Below is a small trained network, with its code and all its weights. Each question gives an input and a target symbol and asks what happens when units are switched off, that is, made to give their printed mean instead of their output.

import numpy as np


def w(rows, s, z=0):
    codes = np.array(rows[::2]) - 128.0
    scale = np.full(codes.shape[1], s)
    scale[-1] = z or s
    return codes * scale


def norm(h):
    return h / np.sqrt((h * h).mean(-1, keepdims=True) + 1e-5)


def f(y):
    return y / 2 * (1 + np.tanh(0.7978845608 * (y + 0.044715 * y**3)))


def softmax(a):
    e = np.exp(a - a.max(-1, keepdims=True))
    return e / e.sum(-1, keepdims=True)


def log_softmax(a):
    a = a - a.max(-1, keepdims=True)
    return a - np.log(np.exp(a).sum(-1, keepdims=True))


def net(x, mask):
    ids = ['ΛΞΦβδεηθτψ'.index(c) for c in x.split()]
    T = len(ids)
    res = E[ids] + P[:T]
    u = 0
    for l in range(2):
        q, k, v = (norm(res) @ M[l].T for M in (Q, K, V))
        z = softmax(np.where(np.tri(T) > 0, q @ k.T / 3**0.5, -1e9)) @ v
        res = res + np.where(mask[u], z, O[l][:, -1]) @ O[l][:, :-1]
        u += 1
        y = f(norm(res) @ A[l][:, :-1].T + A[l][:, -1])
        res = res + np.where(mask[u : u + 4], y, B[l][:, -1]) @ B[l][:, :-1]
        u += 4
    return log_softmax(norm(res)[-1] @ U[:, :-1].T + U[:, -1])


Q, K, V, O, A, B = {}, {}, {}, {}, {}, {}
E = w([
[205,191,62],'Λ',
[79,253,186],'Ξ',
[91,151,149],'Φ',
[164,156,140],'β',
[99,119,130],'δ',
[175,132,168],'ε',
[139,148,120],'η',
[138,148,119],'θ',
[71,4,199],'τ',
[233,103,132],'ψ',
],0.026)
P = w([
[110,96,254],'0',
[119,148,71],'1',
[107,151,61],'2',
[111,147,65],'3',
[117,151,70],'4',
[117,149,74],'5',
[124,153,78],'6',
[125,153,78],'7',
[122,155,80],'8',
[129,155,89],'9',
],0.0083)
Q[0] = w([
[171,84,254],'0.h1',
[57,150,112],'0.h1',
[233,176,96],'0.h1',
],0.0097)
K[0] = w([
[141,197,2],'0.h1',
[20,244,32],'0.h1',
[119,168,239],'0.h1',
],0.0084)
V[0] = w([
[152,143,81],'0.h1',
[93,173,165],'0.h1',
[74,1,164],'0.h1',
],0.007)
O[0] = w([
[178,71,2,48],'0.h1',
[171,102,172,254],'0.h1',
[207,129,151,87],'0.h1',
],0.007,0.0017)
A[0] = w([
[163,153,2,59],'0.n1',
[118,104,185,254],'0.n2',
[67,12,169,221],'0.n3',
[149,150,27,133],'0.n4',
],0.0091,0.0045)
B[0] = w([
[149,129,116,201],'0.n1',
[94,66,19,250],'0.n2',
[133,53,75,254],'0.n3',
[254,172,205,225],'0.n4',
],0.0081,0.0029)
Q[1] = w([
[189,241,160],'1.h1',
[129,145,228],'1.h1',
[37,202,255],'1.h1',
],0.017)
K[1] = w([
[124,103,247],'1.h1',
[82,55,173],'1.h1',
[5,113,133],'1.h1',
],0.016)
V[1] = w([
[83,24,71],'1.h1',
[254,83,174],'1.h1',
[185,192,48],'1.h1',
],0.007)
O[1] = w([
[219,86,104,135],'1.h1',
[161,136,250,250],'1.h1',
[210,157,126,91],'1.h1',
],0.014,0.0024)
A[1] = w([
[152,89,214,210],'1.n1',
[62,141,198,2],'1.n2',
[121,9,169,115],'1.n3',
[149,110,188,78],'1.n4',
],0.016,0.0027)
B[1] = w([
[14,90,89,255],'1.n1',
[38,143,30,171],'1.n2',
[254,237,104,196],'1.n3',
[21,65,117,186],'1.n4',
],0.0074,0.0066)
U = w([
[178,233,163,98],'Λ',
[101,238,98,97],'Ξ',
[97,109,12,1],'Φ',
[92,121,142,163],'β',
[165,111,121,142],'δ',
[83,102,198,143],'ε',
[173,129,90,204],'η',
[141,131,106,188],'θ',
[115,5,119,81],'τ',
[167,106,236,164],'ψ',
],0.017,0.0044)

Each question gives the input, a string of symbols that net reads in full, and the target symbol t.
The units are the heads (3 rows each of Q, K, V and O) and the neurons (one row each of A and B). Each row of codes is followed by its name. A weight is (code - 128) times the scale printed after its matrix; where a second scale follows, it is the last column's (O, A, B and U).
mask holds one flag per unit, layer by layer, with each layer's heads first. A switched-off unit (its flag False) gives its mean, the last column of its rows in O or B, instead of its output. The means were averaged over made-up inputs and are rounded, as every weight is.
A unit's drop is (log p(t) with every unit on - log p(t) with that unit switched off) / (log p(t) with every unit on - log p(t) with every unit switched off).
The circuit of an input: a set's keep is (log p(t) with only the set's units on - log p(t) with every unit switched off) / (log p(t) with every unit on - log p(t) with every unit switched off). Starting from all 10 units, units are removed one at a time, each time the one whose removal leaves the highest keep (on an exact tie, the one counted first), for as long as the keep stays at least 0.8.
units of the circuit, in order: the units of the circuit, biggest drop first
unit that matters most: the unit with the biggest drop
top k neurons in layer l: the k neurons of layer l with the biggest drops, biggest first
drop when u is switched off: that unit's drop, to one decimal
input ψ δ Λ Λ τ β β β, target ψ: unit that matters most : 1.h1
input Φ τ η Ξ β, target Φ: units of the circuit, in order : [1.h1 0.n2]
input τ ψ ε Φ Λ β ψ θ, target τ: units of the circuit, in order : [1.h1 1.n3 0.n2 0.n4]
input η η Φ Λ θ η δ δ δ β, target η: top 2 neurons in layer 1 : [1.n1 1.n4]
input Ξ δ ε δ, target ε: top 2 neurons in layer 0 : [0.n3 0.n2]
input Λ η Φ β Λ δ ψ, target ψ: top 2 neurons in layer 0 : [0.n4 0.n2]
input Λ β τ Φ Λ Λ Φ Φ ε θ, target Λ: top 2 neurons in layer 0 : [0.n4 0.n1]
input η η η Φ Λ Λ η, target η: top 2 neurons in layer 0 : [0.n4 0.n2]
input τ ψ η Λ ψ τ ε η, target τ: top 3 neurons in layer 1 : [1.n3 1.n1 1.n4]
input η τ ψ ψ δ β η β, target η: top 2 neurons in layer 0 : [0.n3 0.n4]
input Φ τ Φ ε ε β, target Φ: top 3 neurons in layer 0 : [0.n4 0.n2 0.n3]
input τ β η τ η η Φ β ε, target ε: drop when 0.h1 is switched off : -0.1
input η Φ δ η δ Λ Φ ψ η, target η: drop when 1.n1 is switched off : 0.4
input Λ τ Ξ τ η θ η, target Λ: unit that matters most : 0.h1
input ε ψ τ ψ β, target ε: drop when 1.n1 is switched off : 0.0
input Λ δ ε η θ η Λ η, target Λ: drop when 0.h1 is switched off : 0.2
